Here is a tiny trained network, its code and every weight. The questions are about switching its units off for an input and a class, where a switched-off unit gives its printed mean instead of its output.

import numpy as np


def w(rows, s, z=0):
    codes = np.array(rows[::2]) - 128.0
    scale = np.full(codes.shape[1], s)
    scale[-1] = z or s
    return codes * scale


def norm(h):
    return h / np.sqrt((h * h).mean(-1, keepdims=True) + 1e-5)


def f(y):
    return np.maximum(y, 0)


def log_softmax(a):
    a = a - a.max(-1, keepdims=True)
    return a - np.log(np.exp(a).sum(-1, keepdims=True))


def net(x, mask):
    res = np.array(x, float).reshape(1, 4) / 4 @ E
    u = 0
    for l in range(2):
        y = f(norm(res) @ A[l][:, :-1].T + A[l][:, -1])
        res = res + np.where(mask[u : u + 11], y, B[l][:, -1]) @ B[l][:, :-1]
        u += 11
    return log_softmax(norm(res)[-1] @ U[:, :-1].T + U[:, -1])


A, B = {}, {}
E = w([
[122,136,164,121,100,243,189,156,139,166,131],'x0',
[121,64,113,84,179,150,45,117,119,184,143],'x1',
[173,169,91,131,56,178,4,111,111,63,104],'x2',
[171,124,85,176,67,110,109,125,115,158,102],'x3',
],0.0039)
A[0] = w([
[119,121,139,134,186,23,216,123,116,142,114,4],'0.n0',
[120,113,134,127,205,202,46,121,151,106,117,82],'0.n1',
[137,110,125,124,140,169,239,146,119,177,147,35],'0.n2',
[120,101,129,132,165,72,203,115,113,189,126,161],'0.n3',
[120,114,124,125,234,58,131,136,116,102,119,126],'0.n4',
[113,181,142,139,94,118,238,158,118,12,96,82],'0.n5',
[126,110,166,100,181,254,111,112,112,174,118,33],'0.n6',
[123,89,114,148,123,169,205,135,123,239,119,43],'0.n7',
[109,135,162,106,163,183,156,135,141,117,132,230],'0.n8',
[132,118,154,109,141,203,136,105,125,170,135,138],'0.n9',
[117,129,114,139,59,10,50,121,148,125,137,145],'0.n10',
],0.0056,0.0021)
B[0] = w([
[113,79,43,126,96,104,60,164,145,191,167,219],'0.n0',
[107,150,108,69,129,123,167,176,71,87,151,220],'0.n1',
[64,172,208,85,118,98,73,74,97,154,2,228],'0.n2',
[162,146,134,144,141,124,117,140,179,192,181,238],'0.n3',
[133,156,171,68,106,66,141,144,130,136,144,215],'0.n4',
[160,165,120,106,113,165,153,65,141,74,202,243],'0.n5',
[98,154,95,110,73,192,108,174,164,140,141,233],'0.n6',
[159,99,188,114,217,184,177,111,105,109,120,226],'0.n7',
[210,70,123,205,129,120,97,134,88,189,73,233],'0.n8',
[93,160,69,123,158,154,139,127,143,133,122,211],'0.n9',
[178,110,150,147,150,178,124,121,64,163,84,253],'0.n10',
],0.0086,0.0046)
A[1] = w([
[23,39,2,142,107,195,144,192,150,81,145,55],'1.n0',
[117,74,113,249,121,106,97,136,89,96,5,50],'1.n1',
[160,117,86,156,69,99,159,81,85,126,124,154],'1.n2',
[72,97,144,137,159,21,110,142,215,167,168,66],'1.n3',
[108,139,129,176,64,142,161,53,185,26,182,18],'1.n4',
[54,60,190,68,177,25,136,126,66,59,120,5],'1.n5',
[79,63,144,131,169,148,83,150,103,160,85,61],'1.n6',
[89,101,103,145,122,12,121,155,198,178,162,16],'1.n7',
[105,94,103,123,125,160,121,50,88,67,160,120],'1.n8',
[154,73,125,162,218,100,175,62,139,145,158,153],'1.n9',
[13,114,177,181,171,145,186,92,205,130,34,46],'1.n10',
],0.0072,0.0014)
B[1] = w([
[52,169,129,86,79,100,115,244,126,75,116,221],'1.n0',
[131,70,171,134,126,79,171,182,58,176,59,205],'1.n1',
[36,110,111,184,119,140,105,71,113,63,130,220],'1.n2',
[182,68,102,25,12,106,195,96,70,156,128,229],'1.n3',
[170,119,242,134,90,57,108,109,230,46,165,213],'1.n4',
[150,161,73,131,236,84,58,84,187,115,118,168],'1.n5',
[131,180,142,166,111,94,158,83,176,45,147,254],'1.n6',
[71,57,86,59,101,113,234,105,122,179,154,223],'1.n7',
[115,114,173,156,105,69,164,151,219,187,110,216],'1.n8',
[114,137,79,130,141,159,171,217,161,73,143,204],'1.n9',
[104,125,164,156,179,209,1,53,109,227,148,220],'1.n10',
],0.0095,0.0038)
U = w([
[149,73,139,221,112,96,129,137,5,105,25,151],'0',
[98,115,38,199,120,147,138,90,113,92,193,2],'1',
[188,112,103,199,202,165,209,181,134,112,143,47],'2',
[142,58,78,39,76,90,232,110,135,201,196,179],'3',
[169,167,83,87,249,57,55,106,119,82,116,106],'4',
[55,193,89,74,82,189,100,255,119,75,116,156],'5',
[158,146,214,179,57,103,140,56,223,26,173,164],'6',
[113,165,196,139,200,254,98,63,152,217,112,164],'7',
],0.0083,0.0041)

Each question gives the input, the list of numbers given to net, and the class t.
The units are the neurons (one row each of A and B). Each row of codes is followed by its name. A weight is (code - 128) times the scale printed after its matrix; where a second scale follows, it is the last column's (A, B and U).
mask holds one flag per neuron, layer by layer. A switched-off neuron (its flag False) gives its mean, the last column of its row in B, instead of its output. The means were averaged over made-up inputs and are rounded, as every weight is.
A unit's drop is (log p(t) with every unit on - log p(t) with that unit switched off) / (log p(t) with every unit on - log p(t) with every unit switched off).
The circuit of an input: a set's keep is (log p(t) with only the set's units on - log p(t) with every unit switched off) / (log p(t) with every unit on - log p(t) with every unit switched off). Starting from the 12 units with the biggest drops (on a tie, the unit counted first), units are removed one at a time, each time the one whose removal leaves the highest keep (on an exact tie, the one counted first), for as long as the keep stays at least 0.8.
circuit, biggest first: the units of the circuit, biggest drop first
top k neurons: the k neurons with the biggest drops, biggest first
drop when u is switched off: that unit's drop, to one decimal
input [-6,-1,3,0], class 0: circuit, biggest first	[0.n10]
input [8,-3,4,0], class 6: circuit, biggest first	[0.n5; 0.n10; 1.n4]
input [-5,0,8,-5], class 0: top 3 neurons	[0.n10; 0.n4; 0.n5]
input [8,-7,0,5], class 6: circuit, biggest first	[0.n5; 1.n4]
input [4,0,3,4], class 5: top 3 neurons	[0.n5; 0.n2; 0.n8]
input [3,-2,-8,7], class 7: top 3 neurons	[0.n2; 0.n7; 1.n10]
input [1,7,-3,3], class 7: top 2 neurons	[0.n7; 0.n0]
input [1,2,-4,8], class 7: top 2 neurons	[0.n7; 0.n2]
input [3,-7,-4,5], class 6: top 3 neurons	[0.n5; 0.n10; 1.n4]
input [-8,-6,-1,-5], class 3: top 2 neurons	[0.n0; 0.n4]
input [-6,2,1,-8], class 4: top 2 neurons	[1.n5; 0.n3]
input [5,0,1,-6], class 5: top 2 neurons	[0.n6; 0.n1]
input [8,-8,-5,6], class 7: drop when 0.n2 is switched off	0.7
input [4,-2,-3,-7], class 7: drop when 0.n2 is switched off	0.6
input [-3,-3,8,1], class 0: drop when 0.n10 is switched off	0.4
input [-5,-4,4,6], class 0: top neuron	[0.n10]
